X =
[[122 114 139 122 118 125 142]
 [121 112 131 128 149 143 135]
 [145 133 140 120 135  99 120]
 [127 121 126 125 136 140 119]
 [109 142 139 124 124 135 117]
 [117 119 127 119 117 117 113]
 [143 123 146 110 142 127 128]
 [137 129 140 151 125 120 129]
 [131 136 117 131 136 117 136]
 [124 121 130 139 104 131 110]
 [107 142 117 129 134 134 123]
 [121 143 136 144 140 132 125]
 [135 125 113 139 127 133 135]
 [123 141 112 110 133 135 123]]
Rows and columns are counted from 0.
(0, 0)	122
(3, 4)	136
(11, 4)	140
(13, 3)	110
(6, 6)	128
(8, 5)	117
(5, 2)	127
(2, 2)	140
(13, 6)	123
(11, 1)	143
(4, 1)	142
(0, 1)	114
(12, 3)	139
(10, 5)	134
(6, 4)	142
(7, 6)	129
(0, 3)	122
(11, 6)	125
(2, 5)	99
(8, 1)	136
(2, 1)	133
(8, 3)	131
(4, 2)	139
(10, 3)	129
(10, 4)	134
(13, 2)	112
(7, 4)	125
(8, 0)	131
(12, 6)	135
(8, 6)	136
(13, 5)	135
(13, 1)	141
(9, 0)	124
(1, 5)	143

M =
[[127 128 130 129 127 130 126]
 [126 128 129 127 131 128 113]
 [128 128 129 130 131 125 115]
 [130 129 128 128 126 129 135]
 [129 124 130 127 125 129 134]
 [126 130 128 127 130 128 133]
 [129 130 130 130 131 130 133]
 [128 127 128 128 126 124 126]
 [130 128 130 130 128 129 104]
 [128 128 126 129 128 131 125]
 [130 130 129 130 128 127 113]
 [127 127 131 128 127 126 119]
 [127 129 126 128 132 128 136]
 [130 129 127 128 128 126 115]
 [127 127 130 130 127 127 143]
 [129 125 126 130 126 127 123]]
M[-16][0]: 127
M[0][-5]: 130
M[5]: [126, 130, 128, 127, 130, 128, 133]
M[-7][-6]: 128
M[-5][-1]: 119
M[7][-3]: 126
M[-9][2]: 128
M[-3][6]: 115
M[11][3]: 128
M[-4]: [127, 129, 126, 128, 132, 128, 136]
M[-14][-5]: 129
M[-11][6]: 133
M[-6][5]: 127
M[0][-2]: 130
M[:, -2]: [130, 128, 125, 129, 129, 128, 130, 124, 129, 131, 127, 126, 128, 126, 127, 127]
M[-5][4]: 127
M[3]: [130, 129, 128, 128, 126, 129, 135]
M[-2][6]: 143
M[5][3]: 127
M[-12][4]: 125
M[4][0]: 129
M[12][3]: 128
M[-5][-6]: 127
M[-1][-7]: 129
M[-10][1]: 130
M[-16]: [127, 128, 130, 129, 127, 130, 126]
M[1][-3]: 131
M[-3][-3]: 128
M[1][-5]: 129
M[-13][6]: 135
M[-12]: [129, 124, 130, 127, 125, 129, 134]
M[11][2]: 131
M[-1][1]: 125
M[-7][-2]: 131
M[13][-6]: 129
M[-7][3]: 129

A =
[[145 102 105 105 132]
 [114 133 147 116 124]
 [108 145 144 115 124]
 [ 98 157 105 145 102]
 [111 118 110 156 109]
 [120 112 148 156 107]
 [116 158 139 107 132]
 [119 126 136 139 144]
 [101 122 143 101 147]]
Indices start at 0.
(0, 0)	145
(5, 3)	156
(2, 2)	144
(8, 0)	101
(7, 4)	144
(8, 2)	143
(1, 1)	133
(4, 3)	156
(6, 3)	107
(2, 3)	115
(1, 3)	116
(6, 1)	158
(3, 0)	98
(1, 4)	124
(3, 3)	145
(6, 2)	139
(8, 4)	147

x =
[[131 135 132 146 124 128 126 126 139 125 131]
 [125 118 141 117 147 116 137 131 128 136 120]
 [126 130 125 134 124 127 125 126 129 122 127]
 [140 146 126 133 125 130 124 129 126 131 124]
 [142 133 125 137 125 136 119 119 124 117 136]
 [127 129 122 134 130 136 135 138 129 138 126]
 [130 125 126 125 124 131 130 128 130 128 136]
 [118 122 135 121 135 119 136 135 137 136 120]
 [154 146 124 136 130 132 124 125 126 126 131]
 [128 129 138 127 127 124 119 119 125 122 131]
 [124 125 130 120 124 127 126 126 120 129 132]
 [120 121 129 123 128 125 131 130 132 129 127]
 [124 129 122 137 120 137 123 128 131 120 129]]
x[0, 0]	131
x[0, 1]	135
x[:, 6]	[126, 137, 125, 124, 119, 135, 130, 136, 124, 119, 126, 131, 123]
x[12, 8]	131
x[2, 3]	134
x[6, 6]	130
x[2, 7]	126
x[3, 3]	133
x[3, 0]	140
x[:, 8]	[139, 128, 129, 126, 124, 129, 130, 137, 126, 125, 120, 132, 131]
x[11, 9]	129
x[7, 2]	135
x[4, 9]	117
x[0, 6]	126
x[4, 10]	136
x[3, 10]	124
x[10]	[124, 125, 130, 120, 124, 127, 126, 126, 120, 129, 132]
x[3, 5]	130
x[7, 7]	135
x[:, 9]	[125, 136, 122, 131, 117, 138, 128, 136, 126, 122, 129, 129, 120]
x[1, 2]	141
x[5]	[127, 129, 122, 134, 130, 136, 135, 138, 129, 138, 126]
x[11, 2]	129
x[:, 3]	[146, 117, 134, 133, 137, 134, 125, 121, 136, 127, 120, 123, 137]
x[3, 1]	146
x[7, 0]	118
x[:, 2]	[132, 141, 125, 126, 125, 122, 126, 135, 124, 138, 130, 129, 122]
x[:, 10]	[131, 120, 127, 124, 136, 126, 136, 120, 131, 131, 132, 127, 129]
x[7, 9]	136
x[6]	[130, 125, 126, 125, 124, 131, 130, 128, 130, 128, 136]
x[12, 1]	129
x[12, 0]	124

B =
[[134 127 113 145 143 124 123 120 137 129 136]
 [141 130 119 137 139 126 146 117 122 135 132]
 [126 132 143 123 119 136 133 137 127 131 127]
 [127 132 144 117 120 134 134 138 125 131 125]
 [126 129 129 134 130 131 119 132 136 128 132]
 [136 128 117 137 141 124 132 121 130 131 133]
 [127 133 145 116 119 134 135 139 125 130 125]
 [127 133 147 115 118 135 135 140 124 131 125]
 [137 123 120 112 144 115 128 127 127 129 123]
 [137 124 120 115 143 117 129 126 126 130 124]
 [120 130 140 123 122 133 115 142 137 126 128]
 [134 131 132 124 127 129 142 127 120 131 127]
 [134 124 125 110 140 118 124 131 128 128 123]
 [138 124 120 115 144 116 129 125 126 130 124]
 [119 129 142 121 121 133 111 145 139 125 127]
 [144 132 117 143 140 128 153 114 120 137 134]]
B[0, 0]	134
B[:, 0]	[134, 141, 126, 127, 126, 136, 127, 127, 137, 137, 120, 134, 134, 138, 119, 144]
B[14]	[119, 129, 142, 121, 121, 133, 111, 145, 139, 125, 127]
B[12]	[134, 124, 125, 110, 140, 118, 124, 131, 128, 128, 123]
B[:, 1]	[127, 130, 132, 132, 129, 128, 133, 133, 123, 124, 130, 131, 124, 124, 129, 132]
B[4]	[126, 129, 129, 134, 130, 131, 119, 132, 136, 128, 132]
B[:, 3]	[145, 137, 123, 117, 134, 137, 116, 115, 112, 115, 123, 124, 110, 115, 121, 143]
B[4, 6]	119
B[11, 1]	131
B[4, 9]	128
B[5, 8]	130
B[10, 3]	123
B[14, 7]	145
B[6, 3]	116
B[5, 1]	128
B[12, 6]	124
B[:, 8]	[137, 122, 127, 125, 136, 130, 125, 124, 127, 126, 137, 120, 128, 126, 139, 120]
B[3, 6]	134
B[15, 6]	153
B[4, 5]	131
B[12, 10]	123
B[5, 10]	133
B[3, 9]	131
B[6, 7]	139
B[13]	[138, 124, 120, 115, 144, 116, 129, 125, 126, 130, 124]
B[:, 7]	[120, 117, 137, 138, 132, 121, 139, 140, 127, 126, 142, 127, 131, 125, 145, 114]
B[13, 10]	124
B[:, 2]	[113, 119, 143, 144, 129, 117, 145, 147, 120, 120, 140, 132, 125, 120, 142, 117]
B[13, 2]	120
B[7, 6]	135
B[0]	[134, 127, 113, 145, 143, 124, 123, 120, 137, 129, 136]
B[10, 0]	120
B[1, 5]	126
B[6]	[127, 133, 145, 116, 119, 134, 135, 139, 125, 130, 125]
B[8, 0]	137
B[0, 5]	124
